Here is a tiny trained network, its code and every weight. The questions are about switching its units off for an input and a class, where a switched-off unit gives its printed mean instead of its output.

import numpy as np


def w(rows, s, z=0):
    codes = np.array(rows[::2]) - 128.0
    scale = np.full(codes.shape[1], s)
    scale[-1] = z or s
    return codes * scale


def f(y):
    return np.maximum(y, 0)


def log_softmax(a):
    a = a - a.max(-1, keepdims=True)
    return a - np.log(np.exp(a).sum(-1, keepdims=True))


def net(x, mask):
    res = np.array(x, float).reshape(1, 8) / 4 @ E
    y = f(res @ A[0][:, :-1].T + A[0][:, -1])
    res = res + np.where(mask, y, B[0][:, -1]) @ B[0][:, :-1]
    return log_softmax(res[-1] @ U[:, :-1].T + U[:, -1])


A, B = {}, {}
E = w([
[112,169,125,176,83,105,156,50,47,174,145],'x0',
[168,149,133,170,210,181,131,93,50,186,98],'x1',
[149,59,172,101,145,136,150,116,245,175,59],'x2',
[129,47,17,186,148,109,162,206,52,126,205],'x3',
[68,190,126,104,219,204,48,201,121,189,183],'x4',
[1,101,196,174,66,138,36,141,23,153,93],'x5',
[72,232,96,110,74,149,50,65,177,143,182],'x6',
[92,165,154,44,169,5,77,111,143,27,93],'x7',
],0.009)
A[0] = w([
[174,173,151,49,82,148,139,76,185,142,144,253],'neuron 0',
[14,143,158,35,98,42,18,84,91,125,126,165],'neuron 1',
[105,137,126,203,57,115,94,155,32,203,159,198],'neuron 2',
[170,169,142,126,188,63,83,183,146,99,150,144],'neuron 3',
[154,161,182,138,177,110,87,216,68,168,159,205],'neuron 4',
[157,97,91,105,246,144,116,120,52,194,152,208],'neuron 5',
[209,23,126,211,148,79,183,133,114,158,86,204],'neuron 6',
[53,64,135,92,84,96,73,192,125,84,28,215],'neuron 7',
[92,122,75,2,70,78,115,127,205,77,153,208],'neuron 8',
[211,173,169,104,34,90,149,55,148,58,87,190],'neuron 9',
],0.0086,0.0047)
B[0] = w([
[56,103,104,118,181,122,36,58,216,147,62,229],'neuron 0',
[228,192,219,153,156,40,137,131,76,212,176,252],'neuron 1',
[75,135,116,162,32,169,137,117,122,208,189,214],'neuron 2',
[116,108,99,101,222,86,161,210,113,69,179,179],'neuron 3',
[46,116,155,124,172,200,119,212,94,127,94,190],'neuron 4',
[110,189,111,47,164,196,150,110,50,132,89,199],'neuron 5',
[194,133,102,87,59,188,212,74,113,83,120,217],'neuron 6',
[171,99,254,163,70,133,123,194,151,73,151,218],'neuron 7',
[174,110,63,114,122,26,89,176,156,107,167,238],'neuron 8',
[28,106,152,180,209,60,173,22,206,52,90,242],'neuron 9',
],0.0092,0.017)
U = w([
[102,164,119,62,144,177,19,156,239,240,113,123],'0',
[232,131,42,68,89,181,221,72,83,108,88,230],'1',
[45,133,140,175,167,67,179,15,212,100,46,128],'2',
[21,162,88,193,7,163,108,115,53,195,197,253],'3',
[168,27,222,148,17,135,121,190,134,34,81,60],'4',
[185,220,204,143,136,20,96,113,94,165,164,61],'5',
[62,200,145,38,206,201,106,224,16,121,100,26],'6',
[183,137,2,42,139,43,54,186,162,38,191,141],'7',
],0.0088,0.0037)

Each question gives the input, the list of numbers given to net, and the class t.
The units are the neurons (one row each of A and B). Each row of codes is followed by its name. A weight is (code - 128) times the scale printed after its matrix; where a second scale follows, it is the last column's (A, B and U).
mask holds one flag per neuron, in row order. A switched-off neuron (its flag False) gives its mean, the last column of its row in B, instead of its output. The means were averaged over made-up inputs and are rounded, as every weight is.
A unit's drop is (log p(t) with every unit on - log p(t) with that unit switched off) / (log p(t) with every unit on - log p(t) with every unit switched off).
The circuit of an input: a set's keep is (log p(t) with only the set's units on - log p(t) with every unit switched off) / (log p(t) with every unit on - log p(t) with every unit switched off). Starting from all 10 units, units are removed one at a time, each time the one whose removal leaves the highest keep (on an exact tie, the one counted first), for as long as the keep stays at least 0.8.
circuit, biggest first: the units of the circuit, biggest drop first
k most important neurons: the k neurons with the biggest drops, biggest first
drop when u is switched off: that unit's drop, to one decimal
input [3,4,-2,2,3,3,-2,8], class 6: 3 most important neurons	neuron 4; neuron 5; neuron 8
input [-7,-8,-2,-3,7,8,-7,2], class 4: circuit, biggest first	neuron 7
input [1,-7,-6,8,8,-1,-1,-2], class 6: 2 most important neurons	neuron 4; neuron 5
input [5,-2,-7,-1,5,3,-8,2], class 6: 2 most important neurons	neuron 4; neuron 5
input [-2,-8,2,-2,-1,-7,-4,3], class 7: 2 most important neurons	neuron 8; neuron 3
input [-4,6,4,6,1,-8,6,-1], class 1: 4 most important neurons	neuron 5; neuron 8; neuron 4; neuron 9
input [3,-8,-3,-1,-6,2,-6,4], class 4: 2 most important neurons	neuron 7; neuron 0
input [-6,8,-6,0,-6,4,-7,1], class 1: 2 most important neurons	neuron 6; neuron 5
input [2,8,-3,1,0,-2,0,-6], class 1: 3 most important neurons	neuron 5; neuron 6; neuron 0
input [3,-6,1,-7,2,2,-7,3], class 5: 2 most important neurons	neuron 1; neuron 7
input [-1,-8,7,6,-7,3,6,-2], class 4: 2 most important neurons	neuron 7; neuron 3
input [8,0,8,2,-4,6,6,7], class 5: drop when neuron 1 is switched off	1.3
input [5,4,5,7,-8,8,-2,-1], class 3: drop when neuron 0 is switched off	-0.1
input [0,-7,4,7,-3,-6,-2,-6], class 1: drop when neuron 6 is switched off	0.4
input [2,-2,6,4,0,-2,6,-6], class 0: circuit, biggest first	neuron 9
